Below is a small trained network, with its code and all its weights. Each question gives an input and a target symbol and asks what happens when units are switched off, that is, made to give their printed mean instead of their output.

import numpy as np


def w(rows, s, z=0):
    codes = np.array(rows[::2]) - 128.0
    scale = np.full(codes.shape[1], s)
    scale[-1] = z or s
    return codes * scale


def f(y):
    return y / 2 * (1 + np.tanh(0.7978845608 * (y + 0.044715 * y**3)))


def softmax(a):
    e = np.exp(a - a.max(-1, keepdims=True))
    return e / e.sum(-1, keepdims=True)


def log_softmax(a):
    a = a - a.max(-1, keepdims=True)
    return a - np.log(np.exp(a).sum(-1, keepdims=True))


def net(x, mask):
    ids = ['ΛΞΩβγδεζθμπτφψ'.index(c) for c in x.split()]
    T = len(ids)
    res = E[ids] + P[:T]
    q, k, v = (res @ M[0].T for M in (Q, K, V))
    z = softmax(np.where(np.tri(T) > 0, q @ k.T / 3**0.5, -1e9)) @ v
    res = res + np.where(mask[0], z, O[0][:, -1]) @ O[0][:, :-1]
    y = f(res @ A[0][:, :-1].T + A[0][:, -1])
    res = res + np.where(mask[1:9], y, B[0][:, -1]) @ B[0][:, :-1]
    return log_softmax(res[-1] @ U[:, :-1].T + U[:, -1])


Q, K, V, O, A, B = {}, {}, {}, {}, {}, {}
E = w([
[72,151,116,170,108],'Λ',
[133,121,126,108,105],'Ξ',
[111,175,166,107,169],'Ω',
[113,56,136,86,45],'β',
[128,64,95,113,77],'γ',
[131,161,191,223,139],'δ',
[124,141,130,124,188],'ε',
[108,177,148,210,82],'ζ',
[188,154,90,204,219],'θ',
[94,170,69,99,174],'μ',
[117,241,77,149,145],'π',
[94,49,204,105,142],'τ',
[66,164,127,117,99],'φ',
[170,6,96,161,215],'ψ',
],0.023)
P = w([
[9,80,133,203,88],'0',
[135,128,141,131,116],'1',
[144,140,143,142,111],'2',
[161,144,151,134,121],'3',
[170,151,152,141,119],'4',
[172,159,161,147,125],'5',
[171,151,152,133,123],'6',
],0.014)
Q[0] = w([
[231,131,94,61,147],'H0',
[41,90,109,149,231],'H0',
[253,87,129,17,167],'H0',
],0.011)
K[0] = w([
[182,181,164,144,144],'H0',
[90,54,128,37,187],'H0',
[246,152,123,110,86],'H0',
],0.014)
V[0] = w([
[152,146,210,141,5],'H0',
[137,180,52,169,97],'H0',
[88,181,118,58,99],'H0',
],0.015)
O[0] = w([
[175,167,164,186,61,158],'H0',
[151,178,52,95,85,164],'H0',
[6,143,68,178,78,3],'H0',
],0.015,0.0065)
A[0] = w([
[100,200,105,157,169,58],'N0',
[72,111,199,130,94,80],'N1',
[130,168,111,180,180,124],'N2',
[96,181,128,142,117,18],'N3',
[134,106,126,142,68,8],'N4',
[120,6,122,148,63,101],'N5',
[156,93,137,111,161,16],'N6',
[115,177,87,101,152,59],'N7',
],0.015,0.012)
B[0] = w([
[203,161,151,104,194,176],'N0',
[112,124,122,11,62,197],'N1',
[55,97,88,11,74,189],'N2',
[222,64,132,71,150,166],'N3',
[224,137,160,129,146,185],'N4',
[121,203,95,131,217,185],'N5',
[133,151,105,189,35,253],'N6',
[143,160,204,171,109,188],'N7',
],0.011)
U = w([
[91,148,28,151,51,130],'Λ',
[93,94,125,134,60,157],'Ξ',
[61,79,91,82,58,145],'Ω',
[123,82,147,83,61,48],'β',
[38,149,163,236,76,247],'γ',
[119,135,254,177,164,83],'δ',
[85,57,164,138,177,227],'ε',
[138,144,148,162,97,100],'ζ',
[162,87,153,83,182,80],'θ',
[96,185,108,191,231,201],'μ',
[134,179,128,69,145,70],'π',
[132,81,209,60,151,97],'τ',
[153,56,82,25,122,149],'φ',
[201,54,192,103,218,98],'ψ',
],0.0089,0.012)

Each question gives the input, a string of symbols that net reads in full, and the target symbol t.
The units are the heads (3 rows each of Q, K, V and O) and the neurons (one row each of A and B). Each row of codes is followed by its name. A weight is (code - 128) times the scale printed after its matrix; where a second scale follows, it is the last column's (O, A, B and U).
mask holds one flag per unit, heads first, then neurons. A switched-off unit (its flag False) gives its mean, the last column of its rows in O or B, instead of its output. The means were averaged over made-up inputs and are rounded, as every weight is.
A unit's drop is (log p(t) with every unit on - log p(t) with that unit switched off) / (log p(t) with every unit on - log p(t) with every unit switched off).
The circuit of an input: a set's keep is (log p(t) with only the set's units on - log p(t) with every unit switched off) / (log p(t) with every unit on - log p(t) with every unit switched off). Starting from all 9 units, units are removed one at a time, each time the one whose removal leaves the highest keep (on an exact tie, the one counted first), for as long as the keep stays at least 0.8.
units of the circuit, in order: the units of the circuit, biggest drop first
top k neurons: the k neurons with the biggest drops, biggest first
drop of u: that unit's drop, to one decimal
input Ξ Ω μ, target μ: units of the circuit, in order => [N0; H0]
input β μ ε φ ζ, target β: top neuron => [N1]
input τ θ ε φ, target τ: units of the circuit, in order => [N1; H0]
input μ Ξ Ω, target μ: top 3 neurons => [N1; N0; N6]
input β γ μ δ, target β: top 2 neurons => [N1; N2]
input Ω τ μ γ μ π φ, target Ω: units of the circuit, in order => [H0; N1]
input τ δ γ Λ π ζ, target τ: units of the circuit, in order => [H0; N1]
input π β φ, target π: units of the circuit, in order => [H0; N0; N3; N7]
input θ ζ μ Ξ, target ζ: top 2 neurons => [N4; N2]
input γ δ β, target ψ: top 2 neurons => [N6; N4]
input θ γ μ, target μ: top 2 neurons => [N1; N7]
input Λ δ β γ γ, target ψ: units of the circuit, in order => [H0; N6]
input β τ μ, target τ: top 2 neurons => [N6; N1]
input Ω φ ζ δ, target Ω: top neuron => [N2]
input π τ ζ, target π: top 4 neurons => [N0; N7; N3; N6]
input μ ε ζ, target μ: units of the circuit, in order => [H0; N0; N1]
input Λ τ τ, target τ: top 2 neurons => [N1; N5]
input Ω γ ζ, target Ω: top 2 neurons => [N1; N2]
input Λ ε γ, target μ: units of the circuit, in order => [N5; N1; H0]
input π Λ ψ μ ζ, target π: top 2 neurons => [N0; N7]
input Ω φ Ω Λ τ φ γ, target μ: top 2 neurons => [N5; N6]
input γ ε Ξ δ, target γ: drop of N4 => 0.2
input φ ε μ φ φ τ φ, target φ: drop of N1 => 0.2
input π ζ μ δ Ξ Ξ φ, target π: drop of N7 => 1.0
